(in the rows, 128 means zero)
Each row is followed by its class.
165,139,105,121,121,120,90,113,130,106,145,131,98,118,109,109,132,154,124,127,119,140,104,123,137,119,95,124,140,166,107,112,127,122,96,151,119,88,117,120,135,123,173,123,60,121,142,135,162,162,42,92,145,133,137,123,122,134
J177
146,135,119,124,139,125,99,118,129,93,139,127,95,104,109,121,122,145,132,135,120,141,112,132,140,130,120,124,134,145,128,114,110,127,106,142,126,115,136,127,129,120,151,131,93,125,132,133,137,146,74,102,136,121,129,125,119,129
J43
182,128,114,145,127,115,92,122,134,108,160,135,134,112,120,126,118,131,119,131,134,142,113,135,138,122,140,124,169,160,102,123,124,143,99,131,120,159,141,148,129,115,163,141,89,98,138,132,133,169,96,127,141,148,124,143,128,131
J43
107,122,115,91,94,138,88,122,124,126,124,127,99,118,126,86,144,165,131,87,135,99,114,118,108,120,107,131,94,116,125,127,140,101,107,134,126,86,104,110,131,120,109,86,101,149,114,122,140,124,88,108,118,122,135,102,104,121
J514
111,104,109,93,89,138,74,116,127,121,133,134,108,136,135,81,152,157,125,78,130,98,116,104,110,126,113,133,114,121,128,130,149,93,106,124,127,74,104,126,130,119,97,92,106,152,107,125,130,127,105,112,122,142,127,104,131,134
J514
183,123,104,118,81,137,81,109,134,127,156,137,114,132,115,97,129,155,120,93,125,111,99,124,127,115,100,133,135,149,126,117,149,111,82,133,131,77,114,124,124,115,161,124,66,107,126,131,156,167,59,112,143,130,128,113,110,127
J43
145,113,115,119,147,119,66,137,124,57,159,113,83,100,97,114,96,160,123,129,128,141,104,115,133,118,106,128,151,167,124,136,114,123,82,151,125,130,103,138,140,110,123,121,63,127,122,137,150,173,36,80,119,133,130,123,106,128
J819
190,134,113,156,143,118,109,121,135,96,149,127,132,104,102,150,115,119,120,148,121,142,119,124,150,127,130,127,184,165,119,117,130,150,103,124,118,162,140,163,132,128,174,152,87,105,147,134,131,177,100,121,145,135,122,148,143,115
J43
129,128,121,97,80,145,108,110,128,159,118,135,110,133,136,99,142,155,133,92,124,100,127,118,109,120,101,130,81,106,126,125,143,102,112,135,129,53,116,101,120,124,137,101,107,140,117,117,146,119,107,124,128,120,133,101,106,126
J75
183,117,120,142,87,127,157,107,125,214,139,136,175,142,135,124,124,116,128,127,124,110,132,159,132,120,129,134,118,122,128,113,163,139,128,126,122,105,131,115,114,126,178,127,131,99,140,126,121,148,161,169,153,119,129,139,136,126
J43
171,129,115,138,135,121,86,118,133,99,156,138,116,115,105,136,126,130,121,129,122,137,120,122,144,127,121,132,183,157,131,126,138,133,102,139,120,154,130,150,126,115,142,141,93,119,127,140,145,162,87,120,144,136,119,144,127,121
J819
71,131,147,108,168,134,120,137,126,83,112,116,78,108,112,107,122,145,134,134,115,151,117,109,123,131,103,128,115,129,120,125,77,126,143,148,137,114,120,107,135,121,101,113,117,158,122,125,156,124,84,82,118,132,142,106,110,135
J395
184,136,115,145,143,125,122,117,134,123,148,119,108,96,89,121,110,146,123,149,122,157,113,124,125,126,109,129,134,166,118,108,109,136,109,148,121,107,119,119,121,120,204,145,84,106,140,131,157,178,65,104,161,112,134,134,132,137
J43
125,117,124,118,88,140,112,118,127,150,115,126,111,129,133,87,146,153,135,90,124,110,118,121,127,120,106,138,88,112,128,109,153,104,120,127,129,64,107,111,127,123,124,83,114,138,113,119,144,119,106,129,132,131,135,113,108,129
J75
179,135,122,154,166,123,135,139,132,102,150,117,122,84,102,125,101,132,129,177,107,180,111,129,136,127,114,124,150,177,110,106,98,152,114,145,108,134,134,124,124,116,216,162,84,108,154,138,156,180,60,107,170,114,125,144,144,140
J819
156,120,120,127,99,130,111,105,151,146,135,136,141,141,135,119,134,142,128,92,128,109,125,138,128,127,112,129,132,127,130,124,154,119,111,129,136,109,122,125,124,153,136,120,101,110,122,129,129,138,125,147,126,132,121,122,129,122
J514
144,121,113,103,81,144,114,104,123,151,122,140,118,129,139,90,147,150,130,92,121,102,127,129,114,117,107,132,81,98,120,135,150,104,111,144,130,52,106,103,129,117,142,87,98,135,114,121,149,117,102,126,135,116,135,106,108,121
J75
153,124,128,150,118,120,140,123,131,137,135,125,138,147,123,131,118,121,137,138,123,137,133,138,138,126,128,130,144,141,123,137,140,126,122,126,124,136,142,121,122,144,157,143,126,110,145,135,137,146,132,136,145,126,127,141,130,126
J177
157,130,118,136,142,112,113,119,129,122,151,134,117,93,104,143,112,141,132,151,121,151,107,132,145,125,118,130,158,164,118,125,123,137,102,136,123,136,127,134,131,122,172,145,85,108,150,137,148,164,81,119,139,119,128,140,125,134
J177
113,111,111,101,108,143,80,129,128,102,128,115,98,129,127,101,144,123,133,89,140,112,117,121,111,131,112,126,144,125,125,119,135,102,99,124,133,77,113,115,134,116,81,97,114,141,109,133,126,126,90,108,111,135,133,108,98,125
J75
160,122,112,135,142,127,83,127,133,94,159,133,111,112,114,123,119,128,109,132,129,144,118,130,138,118,122,129,153,189,117,123,125,128,100,140,108,134,134,137,132,117,144,125,88,113,132,130,144,169,76,109,138,133,118,134,127,121
J819
127,110,123,118,122,126,69,127,116,69,158,131,117,137,120,136,143,134,117,90,139,125,134,123,128,113,127,129,186,139,132,144,145,127,109,116,126,157,129,165,140,125,64,115,135,136,102,131,110,129,128,115,101,166,117,114,121,115
J720
101,121,123,84,95,157,89,118,147,138,115,127,100,125,140,85,148,166,135,80,125,104,116,118,108,122,106,132,82,108,127,127,138,97,122,139,130,41,107,87,134,118,115,91,98,136,108,117,146,114,88,106,119,132,136,92,100,130
J514
110,126,108,99,125,133,62,133,126,78,139,126,102,134,107,118,132,154,122,88,142,117,120,113,120,129,114,133,151,135,134,139,131,115,110,132,136,130,116,147,135,120,68,120,115,148,103,143,125,137,98,88,98,147,115,113,116,119
J720
84,120,125,83,129,140,43,131,114,72,138,125,71,126,121,105,139,161,125,90,138,90,115,117,117,122,119,123,127,124,133,143,119,116,101,126,137,116,114,143,143,117,55,93,104,155,102,135,137,125,82,85,97,149,118,112,97,122
J720
166,117,102,105,56,143,113,102,134,179,133,132,141,133,133,94,140,155,142,85,120,99,114,128,148,119,97,139,81,121,123,110,154,108,103,138,111,36,64,98,118,117,175,106,80,124,132,147,155,140,94,132,163,114,140,108,112,136
J75
